The items form a tree. The symbols θ ω α ξ pick a child and ε picks the parent.
HC has θ: LH, α: PP
LH has ω: BH, α: DQ
PP has θ: PZ, α: RM, ξ: SL
BH has ω: FQ, α: ML, ξ: TH
DQ has ω: HD, ξ: QS
PZ has θ: FB, α: GQ, ξ: LF
RM has ω: LC, α: RF, ξ: HZ
SL has θ: JT, ω: QR, α: BR, ξ: TC
FQ has θ: LQ, ω: HJ, ξ: JJ
ML has ω: SM, α: BM
TH has ω: CP, α: CT, ξ: GN
HD has θ: HH
QS has θ: QH, ω: FP, α: HQ, ξ: BG
FB has θ: DT
GQ has θ: HR, ω: FG
LF has θ: NR, ω: NB, α: BP, ξ: ZB
LC has ξ: CR
RF has θ: JP, α: RZ, ξ: CC
HZ has θ: PQ, α: SN
JT has θ: ZH, ω: RN, α: QZ, ξ: ZR
QR has ω: DR
BR has θ: NF, ω: MD, α: GZ, ξ: ZD
TC has ω: JD, α: FH, ξ: PG

Named rows; a name shown again gets a slightly different row:
LC: [-0.071 -0.011 -0.257  0.066  0.172  0.041  0.030  0.247 -0.009  0.060  0.075  0.171 -0.061 -0.010]
CR: [-0.022  0.099 -0.159  0.138  0.028  0.121  0.125  0.191  0.093  0.032  0.050  0.159 -0.101  0.073]
FB: [ 0.060 -0.183  0.296  0.101 -0.068 -0.039  0.213 -0.103  0.023  0.003 -0.007 -0.121 -0.098  0.041]
GN: [ 0.059 -0.024 -0.122 -0.170  0.125 -0.088 -0.242  0.090 -0.033  0.145 -0.003 -0.181  0.019  0.027]
CT: [ 0.048  0.172  0.027 -0.030 -0.077  0.046 -0.057 -0.012 -0.031  0.094 -0.184 -0.247  0.092  0.087]
NB: [-0.076 -0.114  0.142  0.229 -0.110  0.041  0.083 -0.032  0.175 -0.020 -0.053  0.160 -0.057  0.101]
HC: [ 0.117  0.055 -0.072  0.012 -0.038  0.088  0.030 -0.115 -0.234 -0.011  0.065 -0.118 -0.038 -0.180]
LQ: [ 0.003  0.013 -0.055 -0.128  0.082 -0.023 -0.123  0.132 -0.208  0.182 -0.111 -0.248 -0.002 -0.074]
NR: [-0.059 -0.163  0.152  0.303  0.087  0.056  0.143  0.065  0.123 -0.072  0.028  0.102 -0.018  0.115]
FQ: [-0.028  0.090 -0.066 -0.187  0.033  0.033 -0.068  0.033 -0.209  0.064 -0.059 -0.273 -0.044 -0.116]

From each start, follow one symbol. Which item do you reach?
Answers are names.
new walk
[-0.071  0.012 -0.177  0.031  0.100  0.038  0.060  0.252 -0.023  0.057  0.124  0.217 -0.044 -0.095]
ξ -> CR
new walk
[ 0.010  0.009 -0.037 -0.134  0.063 -0.064 -0.101  0.112 -0.186  0.103 -0.091 -0.226 -0.016 -0.063]
ε -> FQ
new walk
[ 0.003 -0.020 -0.008 -0.180 -0.032 -0.071 -0.131  0.082 -0.178  0.112 -0.084 -0.276  0.049 -0.098]
ε -> FQ
new walk
[ 0.005  0.105  0.002 -0.167 -0.053  0.048 -0.020  0.074 -0.154  0.074 -0.116 -0.210 -0.005 -0.127]
ε -> FQ
new walk
[-0.042 -0.002 -0.067 -0.206  0.092 -0.016 -0.116  0.059 -0.236  0.097 -0.089 -0.254 -0.004 -0.119]
ε -> FQ
new walk
[-0.028 -0.165  0.203  0.189 -0.068 -0.011  0.164 -0.073 -0.007 -0.059 -0.045  0.015 -0.178 -0.005]
θ -> FB
new walk
[-0.067  0.105 -0.169  0.154  0.056  0.094  0.165  0.170  0.077  0.043  0.104  0.164 -0.129  0.077]
ε -> LC
new walk
[-0.070 -0.067  0.112  0.294  0.006  0.049  0.196 -0.025  0.120 -0.038  0.007  0.152 -0.103  0.100]
θ -> NR
new walk
[-0.016 -0.038 -0.077 -0.148  0.106 -0.080 -0.139  0.081 -0.192  0.151 -0.088 -0.279 -0.026 -0.087]
ε -> FQ
new walk
[ 0.073  0.045 -0.062 -0.133  0.054 -0.032 -0.206  0.002 -0.081  0.186 -0.052 -0.208  0.026  0.040]
ξ -> GN
new walk
[ 0.005  0.077 -0.031 -0.211  0.003  0.034 -0.017  0.036 -0.150  0.057 -0.106 -0.262 -0.045 -0.100]
ε -> FQ
new walk
[ 0.011  0.002 -0.037 -0.235  0.007  0.006 -0.107  0.051 -0.161  0.125 -0.064 -0.269 -0.008 -0.108]
ε -> FQ
new walk
[ 0.010  0.064 -0.104 -0.111  0.076  0.016 -0.216  0.038 -0.100  0.177 -0.043 -0.239  0.027  0.019]
ξ -> GN
new walk
[ 0.007 -0.005  0.088  0.076  0.055  0.138  0.166  0.006 -0.155  0.043 -0.077 -0.157 -0.184  0.011]
ε -> FB
new walk
[-0.031  0.023  0.012 -0.148  0.098 -0.033 -0.153  0.080 -0.179  0.113 -0.077 -0.252  0.034 -0.108]
ε -> FQ
new walk
[ 0.010  0.081 -0.006 -0.169 -0.084  0.056 -0.066  0.040 -0.165  0.099 -0.068 -0.248 -0.077 -0.125]
ε -> FQ
new walk
[-0.060 -0.022  0.146  0.047  0.044  0.124  0.211  0.011 -0.167  0.044 -0.083 -0.154 -0.187  0.002]
ε -> FB
new walk
[ 0.060  0.106 -0.100 -0.156  0.068 -0.021 -0.234  0.048 -0.130  0.136 -0.027 -0.196  0.027  0.012]
α -> CT
new walk
[ 0.031  0.059 -0.028 -0.164  0.093 -0.042 -0.215 -0.005 -0.125  0.151 -0.035 -0.263 -0.004 -0.026]
ξ -> GN
new walk
[ 0.043 -0.024 -0.044 -0.216  0.030  0.002 -0.093  0.084 -0.161  0.125 -0.034 -0.252 -0.036 -0.116]
ε -> FQ
new walk
[-0.078 -0.024 -0.154  0.100  0.162  0.060  0.022  0.237  0.032  0.029  0.096  0.191 -0.058 -0.006]
ξ -> CR
new walk
[ 0.077  0.221 -0.046 -0.192  0.027  0.056  0.022 -0.066 -0.144  0.025 -0.023 -0.219 -0.029  0.021]
ε -> HC
new walk
[-0.065  0.017 -0.045 -0.140  0.105 -0.021 -0.126  0.108 -0.237  0.160 -0.078 -0.233  0.012 -0.126]
ε -> FQ
new walk
[-0.033 -0.014  0.132  0.089  0.079  0.130  0.171 -0.033 -0.171  0.026 -0.047 -0.131 -0.158  0.037]
ε -> FB
new walk
[-0.011  0.062  0.012 -0.240 -0.014  0.067 -0.068  0.059 -0.205  0.134 -0.100 -0.238 -0.041 -0.083]
ε -> FQ
new walk
[-0.049  0.140 -0.246  0.091  0.021  0.086  0.151  0.220  0.088  0.042  0.088  0.136 -0.118  0.080]
ε -> LC
new walk
[-0.048 -0.084 -0.036  0.149  0.077  0.054  0.002  0.059  0.162 -0.085  0.219  0.270 -0.059 -0.004]
ω -> LC
new walk
[ 0.046  0.067 -0.078 -0.175  0.058 -0.027 -0.171  0.025 -0.106  0.170 -0.045 -0.225  0.037  0.043]
ξ -> GN
new walk
[-0.013  0.004  0.009 -0.138  0.114 -0.049 -0.092  0.110 -0.147  0.121 -0.041 -0.257 -0.040 -0.096]
ε -> FQ
new walk
[-0.011 -0.021  0.165  0.021  0.018  0.175  0.187  0.049 -0.137  0.020 -0.069 -0.202 -0.166  0.039]
ε -> FB
new walk
[-0.057 -0.083  0.080  0.332 -0.026  0.067  0.160 -0.037  0.100 -0.093  0.001  0.124 -0.063  0.117]
ω -> NB
new walk
[-0.037 -0.045  0.142  0.045  0.019  0.133  0.184  0.043 -0.131  0.025 -0.055 -0.185 -0.192  0.022]
ε -> FB
new walk
[-0.035  0.074 -0.182  0.094 -0.010  0.051  0.122  0.150  0.106  0.036  0.038  0.132 -0.119  0.044]
ε -> LC
new walk
[-0.045  0.009  0.129  0.075  0.044  0.145  0.211  0.025 -0.133  0.007 -0.033 -0.158 -0.207  0.011]
ε -> FB
new walk
[-0.057 -0.081  0.129  0.076  0.071  0.100  0.245  0.059 -0.185 -0.002 -0.116 -0.185 -0.168  0.016]
ε -> FB
new walk
[-0.048 -0.018  0.119  0.088  0.097  0.122  0.201  0.005 -0.107  0.040 -0.130 -0.178 -0.150  0.028]
ε -> FB
new walk
[-0.089  0.099 -0.163  0.133  0.021  0.034  0.138  0.196  0.081  0.021  0.036  0.172 -0.128  0.072]
ε -> LC
new walk
[ 0.000 -0.111  0.060  0.313  0.034  0.031  0.133 -0.018  0.110 -0.027 -0.020  0.097 -0.072  0.119]
ω -> NB
new walk
[-0.001 -0.154  0.257  0.220 -0.034 -0.070  0.142 -0.037 -0.042 -0.083 -0.018  0.019 -0.118 -0.029]
θ -> FB
new walk
[-0.007 -0.035  0.028 -0.127  0.110 -0.038 -0.143  0.081 -0.233  0.125 -0.068 -0.252 -0.002 -0.099]
ε -> FQ
new walk
[ 0.070  0.090 -0.101 -0.140  0.119 -0.061 -0.187  0.060 -0.126  0.185 -0.064 -0.250  0.017  0.023]
α -> CT
new walk
[ 0.036  0.083  0.009 -0.189 -0.020  0.028 -0.055  0.014 -0.161  0.095 -0.099 -0.219 -0.040 -0.094]
ε -> FQ
new walk
[-0.083  0.122 -0.171  0.116 -0.015  0.051  0.158  0.162  0.136  0.066  0.076  0.148 -0.134  0.028]
ε -> LC
new walk
[-0.012  0.102 -0.005 -0.203 -0.018  0.026 -0.024 -0.001 -0.179  0.113 -0.108 -0.264 -0.062 -0.102]
ε -> FQ
new walk
[-0.098 -0.033 -0.207  0.091  0.158  0.059  0.044  0.230  0.005  0.049  0.102  0.195 -0.029 -0.006]
ξ -> CR
new walk
[-0.024 -0.048  0.148  0.110  0.008  0.157  0.220  0.023 -0.131  0.046 -0.087 -0.178 -0.203 -0.007]
ε -> FB
new walk
[ 0.005  0.080 -0.024 -0.196 -0.073  0.068 -0.090  0.011 -0.151  0.105 -0.123 -0.259 -0.041 -0.080]
ε -> FQ
new walk
[-0.008  0.006 -0.029 -0.203  0.088 -0.044 -0.105  0.100 -0.187  0.094 -0.070 -0.228  0.033 -0.125]
ε -> FQ
new walk
[-0.056 -0.017 -0.018  0.092  0.058  0.022 -0.016  0.085  0.137 -0.030  0.201  0.292 -0.042  0.043]
ω -> LC
new walk
[ 0.017 -0.013  0.133  0.050  0.088  0.113  0.236  0.009 -0.139 -0.034 -0.031 -0.168 -0.194  0.040]
ε -> FB
